Below are the code and all the weights of a small trained network. Each question names an input and a target symbol and asks about switching units off, where a switched-off unit gives its printed mean instead of its output.

import numpy as np


def w(rows, s, z=0):
    codes = np.array(rows[::2]) - 128.0
    scale = np.full(codes.shape[1], s)
    scale[-1] = z or s
    return codes * scale


def f(y):
    return np.maximum(y, 0)


def softmax(a):
    e = np.exp(a - a.max(-1, keepdims=True))
    return e / e.sum(-1, keepdims=True)


def log_softmax(a):
    a = a - a.max(-1, keepdims=True)
    return a - np.log(np.exp(a).sum(-1, keepdims=True))


def net(x, mask):
    ids = ['ΓΔΘΩαεζηλμπτ'.index(c) for c in x.split()]
    T = len(ids)
    res = E[ids] + P[:T]
    u = 0
    for l in range(2):
        r = res
        for j in range(2):
            rows = slice(2 * j, 2 * j + 2)
            q, k, v = (r @ M[l][rows].T for M in (Q, K, V))
            z = softmax(np.where(np.tri(T) > 0, q @ k.T / 2**0.5, -1e9)) @ v
            o = O[l][rows]
            res = res + np.where(mask[u + j], z, o[:, -1]) @ o[:, :-1]
        u += 2
        y = f(res @ A[l][:, :-1].T + A[l][:, -1])
        res = res + np.where(mask[u : u + 4], y, B[l][:, -1]) @ B[l][:, :-1]
        u += 4
    return log_softmax(res[-1] @ U[:, :-1].T + U[:, -1])


Q, K, V, O, A, B = {}, {}, {}, {}, {}, {}
E = w([
[30,106,109,108,170,232,205,146],'Γ',
[196,171,9,46,30,56,245,222],'Δ',
[244,24,241,32,157,10,152,245],'Θ',
[62,13,102,215,14,137,19,223],'Ω',
[24,65,73,99,119,135,168,44],'α',
[183,125,214,56,10,212,205,10],'ε',
[245,200,88,232,216,59,152,35],'ζ',
[237,211,53,246,238,50,96,83],'η',
[25,229,229,203,38,17,193,169],'λ',
[105,172,167,24,254,14,162,49],'μ',
[59,238,101,46,115,207,129,135],'π',
[224,63,78,28,239,162,10,35],'τ',
],0.0054)
P = w([
[123,126,88,123,179,157,161,124],'0',
[9,51,88,144,253,206,228,191],'1',
[31,108,53,81,196,152,184,136],'2',
[174,156,175,156,169,82,76,173],'3',
[132,152,129,128,142,83,117,123],'4',
[116,151,89,91,122,102,141,96],'5',
[149,218,84,43,42,49,69,34],'6',
[147,122,160,152,126,173,176,121],'7',
[54,123,65,81,84,183,199,42],'8',
],0.0039)
Q[0] = w([
[238,115,242,242,65,124,16,240],'L0H0',
[12,194,9,225,29,239,212,6],'L0H0',
[100,102,20,11,192,225,144,9],'L0H1',
[5,158,16,62,50,253,229,7],'L0H1',
],0.005)
K[0] = w([
[51,1,105,210,244,225,60,233],'L0H0',
[56,255,32,182,13,201,174,31],'L0H0',
[246,81,99,39,33,117,8,4],'L0H1',
[91,189,134,166,4,131,11,19],'L0H1',
],0.0048)
V[0] = w([
[193,78,41,144,108,99,19,253],'L0H0',
[200,232,212,41,53,79,65,123],'L0H0',
[152,38,65,62,56,40,94,40],'L0H1',
[122,4,203,216,56,59,138,165],'L0H1',
],0.0047)
O[0] = w([
[209,76,173,147,52,103,57,209,16],'L0H0',
[115,39,167,44,251,35,30,158,35],'L0H0',
[178,253,41,208,223,37,252,202,108],'L0H1',
[58,222,246,201,141,64,137,117,4],'L0H1',
],0.0048,0.0015)
A[0] = w([
[111,32,110,45,73,242,65,19,154],'L0N0',
[46,225,230,139,2,195,173,27,164],'L0N1',
[195,251,23,237,49,132,236,117,192],'L0N2',
[153,46,115,92,6,64,197,246,254],'L0N3',
],0.0049,0.004)
B[0] = w([
[196,8,75,37,122,239,71,58,223],'L0N0',
[79,88,229,247,4,199,225,32,236],'L0N1',
[222,232,20,229,111,116,248,137,252],'L0N2',
[110,58,89,62,1,51,141,241,255],'L0N3',
],0.005,0.004)
Q[1] = w([
[126,90,253,134,74,77,2,154],'L1H0',
[247,101,56,134,231,124,113,127],'L1H0',
[59,90,175,101,52,85,143,236],'L1H1',
[60,115,11,66,132,189,176,178],'L1H1',
],0.0049)
K[1] = w([
[17,11,155,166,107,243,152,101],'L1H0',
[236,155,17,44,253,161,49,81],'L1H0',
[50,66,98,127,29,89,180,231],'L1H1',
[246,181,87,93,77,19,37,178],'L1H1',
],0.0051)
V[1] = w([
[216,88,12,6,142,191,188,151],'L1H0',
[196,41,190,3,239,136,31,117],'L1H0',
[188,29,149,9,40,22,123,254],'L1H1',
[114,76,183,79,98,208,219,125],'L1H1',
],0.0049)
O[1] = w([
[224,185,121,14,120,81,135,154,228],'L1H0',
[114,239,54,68,78,206,95,65,3],'L1H0',
[111,203,254,76,73,165,41,147,174],'L1H1',
[169,165,177,74,191,153,190,14,197],'L1H1',
],0.0047,0.0062)
A[1] = w([
[58,220,176,103,98,185,213,54,173],'L1N0',
[152,15,130,75,23,237,63,104,222],'L1N1',
[27,121,127,7,253,121,99,131,253],'L1N2',
[48,147,34,184,11,162,153,227,194],'L1N3',
],0.005,0.0044)
B[1] = w([
[121,173,223,76,53,130,213,68,217],'L1N0',
[203,11,88,152,115,244,4,129,254],'L1N1',
[8,178,178,8,237,10,37,124,204],'L1N2',
[56,220,2,217,28,187,110,202,204],'L1N3',
],0.005,0.0064)
U = w([
[248,36,163,102,47,228,234,15,66],'Γ',
[179,48,254,45,117,51,88,240,158],'Δ',
[64,246,207,137,48,206,67,43,63],'Θ',
[25,195,229,229,43,44,196,76,168],'Ω',
[252,235,24,249,238,71,203,101,255],'α',
[16,216,162,12,247,5,219,64,173],'ε',
[65,62,41,141,140,154,118,157,89],'ζ',
[95,26,26,221,49,202,10,232,96],'η',
[7,29,168,152,228,171,86,80,191],'λ',
[58,131,68,86,116,178,138,119,68],'μ',
[210,76,47,59,225,191,3,45,96],'π',
[96,236,18,22,19,119,215,226,69],'τ',
],0.005,0.004)

Each question gives the input, a string of symbols that net reads in full, and the target symbol t.
The units are the heads (2 rows each of Q, K, V and O) and the neurons (one row each of A and B). Each row of codes is followed by its name. A weight is (code - 128) times the scale printed after its matrix; where a second scale follows, it is the last column's (O, A, B and U).
mask holds one flag per unit, layer by layer, with each layer's heads first. A switched-off unit (its flag False) gives its mean, the last column of its rows in O or B, instead of its output. The means were averaged over made-up inputs and are rounded, as every weight is.
A unit's drop is (log p(t) with every unit on - log p(t) with that unit switched off) / (log p(t) with every unit on - log p(t) with every unit switched off).
The circuit of an input: a set's keep is (log p(t) with only the set's units on - log p(t) with every unit switched off) / (log p(t) with every unit on - log p(t) with every unit switched off). Starting from all 12 units, units are removed one at a time, each time the one whose removal leaves the highest keep (on an exact tie, the one counted first), for as long as the keep stays at least 0.8.
units of the circuit, in order: the units of the circuit, biggest drop first
unit that matters most: the unit with the biggest drop
k most important neurons: the k neurons with the biggest drops, biggest first
k most important neurons of layer l: the k neurons of layer l with the biggest drops, biggest first
drop of u: that unit's drop, to one decimal
input λ Θ λ Ω λ Ω Θ Γ, target Ω: units of the circuit, in order => [L0H1, L0N0, L1H0, L1N1]
input Ω α Θ Γ Γ ε Γ λ η, target α: most important neuron => [L0N2]
input Δ Θ π, target Δ: 2 most important neurons => [L0N3, L0N2]
input π Γ π, target π: units of the circuit, in order => [L0H1, L0N0, L1N1, L1H0]
input λ λ τ Γ, target λ: 3 most important neurons of layer 0 => [L0N2, L0N1, L0N0]
input Ω Δ τ τ Θ η μ Δ, target τ: 2 most important neurons of layer 1 => [L1N3, L1N1]
input α Θ Θ τ η π λ Γ Θ, target Δ: 2 most important neurons => [L0N3, L0N2]
input Ω Θ Γ Θ Θ τ, target π: units of the circuit, in order => [L1H0, L1N1, L0N0]
input λ ε τ π Θ π Γ τ λ, target Ω: units of the circuit, in order => [L0N1, L1H0, L0N0]
input τ Θ μ Γ Γ μ Θ λ, target Ω: 2 most important neurons of layer 0 => [L0N1, L0N0]
input Γ Γ α, target Γ: units of the circuit, in order => [L0H0, L0N1, L1N2, L1H1]
input α α Γ π, target α: units of the circuit, in order => [L0H0, L1H1, L0N2, L0N3]
input Γ Θ Γ, target Γ: 2 most important neurons of layer 0 => [L0N0, L0N1]
input τ Γ π, target τ: 2 most important neurons of layer 1 => [L1N3, L1N0]
input τ τ Γ, target τ: unit that matters most => L1H0
input ε Δ α, target ε: 2 most important neurons => [L1N2, L1N1]
input Ω α Γ, target Ω: 2 most important neurons of layer 1 => [L1N1, L1N0]
input α λ Γ Γ Ω η π Ω Ω, target η: 2 most important neurons of layer 1 => [L1N3, L1N1]
input Γ λ Γ, target Γ: 2 most important neurons => [L0N1, L0N0]
input Γ ε ε Γ, target ε: unit that matters most => L1H1
input η Δ Θ π Γ Ω, target η: 2 most important neurons of layer 1 => [L1N1, L1N3]
input Γ Γ π Θ Θ η Γ, target Θ: 2 most important neurons of layer 0 => [L0N3, L0N1]
input Δ τ Γ, target Δ: 2 most important neurons of layer 0 => [L0N3, L0N2]
input Θ Θ η Γ λ Γ τ λ α, target τ: 2 most important neurons of layer 0 => [L0N1, L0N2]
input Γ λ λ π Θ Θ Γ Δ η, target α: 2 most important neurons of layer 0 => [L0N2, L0N3]
input Γ τ ζ Γ λ π η μ Γ, target η: 3 most important neurons of layer 0 => [L0N0, L0N1, L0N2]
input Γ Γ Ω τ ε τ ε Θ Γ, target ε: unit that matters most => L0H0
input η τ α Δ Γ τ, target π: drop of L0N0 => 0.2
input μ τ Γ Θ Θ τ ε Θ Θ, target Δ: drop of L1H1 => 0.3
